Below are the code and all the weights of a small trained network. Each question names an input and a class and asks about switching units off, where a switched-off unit gives its printed mean instead of its output.

import numpy as np


def w(rows, s, z=0):
    codes = np.array(rows[::2]) - 128.0
    scale = np.full(codes.shape[1], s)
    scale[-1] = z or s
    return codes * scale


def norm(h):
    return h / np.sqrt((h * h).mean(-1, keepdims=True) + 1e-5)


def f(y):
    return y / 2 * (1 + np.tanh(0.7978845608 * (y + 0.044715 * y**3)))


def log_softmax(a):
    a = a - a.max(-1, keepdims=True)
    return a - np.log(np.exp(a).sum(-1, keepdims=True))


def net(x, mask):
    res = np.array(x, float).reshape(1, 5) / 4 @ E
    u = 0
    for l in range(4):
        y = f(norm(res) @ A[l][:, :-1].T + A[l][:, -1])
        res = res + np.where(mask[u : u + 9], y, B[l][:, -1]) @ B[l][:, :-1]
        u += 9
    return log_softmax(norm(res)[-1] @ U[:, :-1].T + U[:, -1])


A, B = {}, {}
E = w([
[106,202,142,156],'x0',
[137,159,165,94],'x1',
[203,107,207,71],'x2',
[135,196,63,83],'x3',
[1,102,134,77],'x4',
],0.0036)
A[0] = w([
[158,103,50,147,166],'L0N1',
[98,137,251,176,255],'L0N2',
[239,182,149,121,136],'L0N3',
[171,208,105,80,84],'L0N4',
[147,162,159,92,200],'L0N5',
[109,146,165,50,51],'L0N6',
[204,109,158,155,39],'L0N7',
[255,88,153,137,225],'L0N8',
[94,128,144,70,48],'L0N9',
],0.0084,0.0017)
B[0] = w([
[94,103,255,198,162],'L0N1',
[139,191,165,107,218],'L0N2',
[131,148,76,71,230],'L0N3',
[229,143,32,122,179],'L0N4',
[193,123,176,126,168],'L0N5',
[101,72,187,171,157],'L0N6',
[120,151,61,76,169],'L0N7',
[112,170,191,49,255],'L0N8',
[98,53,178,129,143],'L0N9',
],0.0048,0.0046)
A[1] = w([
[68,242,117,161,142],'L1N1',
[41,101,156,143,98],'L1N2',
[107,114,133,120,90],'L1N3',
[108,2,75,179,111],'L1N4',
[99,59,126,146,115],'L1N5',
[32,123,125,30,155],'L1N6',
[138,213,112,177,250],'L1N7',
[89,88,152,118,97],'L1N8',
[128,193,121,88,135],'L1N9',
],0.0074,0.0013)
B[1] = w([
[108,61,86,165,222],'L1N1',
[255,111,57,136,215],'L1N2',
[187,118,170,153,128],'L1N3',
[181,172,191,155,171],'L1N4',
[184,167,170,191,151],'L1N5',
[160,4,176,178,255],'L1N6',
[53,143,94,123,218],'L1N7',
[151,106,104,75,163],'L1N8',
[118,138,123,99,210],'L1N9',
],0.0049,0.0028)
A[2] = w([
[74,195,82,66,92],'L2N1',
[231,33,93,26,125],'L2N2',
[121,1,123,163,27],'L2N3',
[223,52,94,6,188],'L2N4',
[120,130,76,128,27],'L2N5',
[80,122,142,48,63],'L2N6',
[130,46,49,147,245],'L2N7',
[73,101,146,25,100],'L2N8',
[151,53,104,79,197],'L2N9',
],0.0052,0.0012)
B[2] = w([
[158,36,166,115,158],'L2N1',
[145,99,63,225,233],'L2N2',
[167,102,190,154,177],'L2N3',
[119,39,76,16,253],'L2N4',
[124,186,134,176,113],'L2N5',
[133,207,66,54,139],'L2N6',
[94,22,203,157,175],'L2N7',
[69,152,111,206,161],'L2N8',
[90,2,122,242,175],'L2N9',
],0.0032)
A[3] = w([
[106,138,69,218,88],'L3N1',
[179,173,114,74,134],'L3N2',
[181,176,196,255,79],'L3N3',
[70,51,202,173,251],'L3N4',
[181,79,168,48,172],'L3N5',
[203,106,225,12,131],'L3N6',
[91,51,103,163,53],'L3N7',
[159,131,50,192,117],'L3N8',
[199,228,107,86,218],'L3N9',
],0.0073,0.0017)
B[3] = w([
[128,202,93,183,152],'L3N1',
[130,88,54,79,170],'L3N2',
[198,157,126,67,159],'L3N3',
[136,182,146,79,223],'L3N4',
[37,140,92,139,217],'L3N5',
[93,165,111,163,254],'L3N6',
[180,88,146,157,157],'L3N7',
[147,196,162,183,148],'L3N8',
[130,3,108,155,203],'L3N9',
],0.0055,0.0057)
U = w([
[45,79,77,81,195],'0',
[217,168,154,179,126],'1',
[164,101,12,60,164],'2',
[142,2,187,183,179],'3',
[74,172,45,241,96],'4',
[63,188,205,66,4],'5',
],0.012,0.0029)

Each question gives the input, the list of numbers given to net, and the class t.
The units are the neurons (one row each of A and B). Each row of codes is followed by its name. A weight is (code - 128) times the scale printed after its matrix; where a second scale follows, it is the last column's (A, B and U).
mask holds one flag per neuron, layer by layer. A switched-off neuron (its flag False) gives its mean, the last column of its row in B, instead of its output. The means were averaged over made-up inputs and are rounded, as every weight is.
A unit's drop is (log p(t) with every unit on - log p(t) with that unit switched off) / (log p(t) with every unit on - log p(t) with every unit switched off).
The circuit of an input: a set's keep is (log p(t) with only the set's units on - log p(t) with every unit switched off) / (log p(t) with every unit on - log p(t) with every unit switched off). Starting from the 12 units with the biggest drops (on a tie, the unit counted first), units are removed one at a time, each time the one whose removal leaves the highest keep (on an exact tie, the one counted first), for as long as the keep stays at least 0.8.
units of the circuit, in order: the units of the circuit, biggest drop first
top k neurons: the k neurons with the biggest drops, biggest first
top k neurons in layer l: the k neurons of layer l with the biggest drops, biggest first
drop of u: that unit's drop, to one decimal
input [-3,8,8,-6,-1], class 5: units of the circuit, in order : L0N8, L3N6
input [-2,1,1,-6,1], class 5: top neuron : L0N2
input [0,8,5,-7,-3], class 5: units of the circuit, in order : L0N8, L3N6
input [-3,3,5,-7,6], class 5: top 2 neurons : L0N2, L3N9
input [-8,-7,-5,0,6], class 1: top 4 neurons in layer 0 : L0N8, L0N3, L0N7, L0N1
input [-4,4,-7,-7,2], class 1: top 2 neurons in layer 1 : L1N4, L1N5
input [-4,-3,-4,5,-3], class 1: top 3 neurons : L0N8, L0N1, L0N2
input [-8,-8,-5,-6,4], class 1: top 2 neurons in layer 1 : L1N4, L1N5
input [5,6,3,-5,-3], class 2: top 2 neurons in layer 3 : L3N2, L3N9
input [3,4,-3,-7,0], class 5: top 2 neurons in layer 0 : L0N2, L0N4
input [6,0,-1,-6,7], class 3: top 2 neurons : L1N6, L1N2
input [3,0,1,-6,-1], class 5: top 2 neurons : L1N2, L0N4
input [-8,-3,-7,6,-4], class 1: top 2 neurons : L0N1, L3N3
input [6,0,4,-7,6], class 5: units of the circuit, in order : L0N2
input [-3,-3,-6,4,3], class 1: top 3 neurons in layer 0 : L0N8, L0N3, L0N2
input [4,-1,-1,-7,-7], class 0: top 2 neurons in layer 0 : L0N8, L0N4
input [-2,2,-8,-2,-5], class 1: top 2 neurons : L0N1, L3N3
input [6,5,8,6,2], class 2: top 2 neurons in layer 0 : L0N4, L0N1
input [-3,-3,-1,-8,3], class 1: top 2 neurons in layer 0 : L0N8, L0N3
input [-1,4,-5,-7,-8], class 0: top neuron : L0N8
input [-1,1,-8,-7,-1], class 1: drop of L3N3 : 0.1
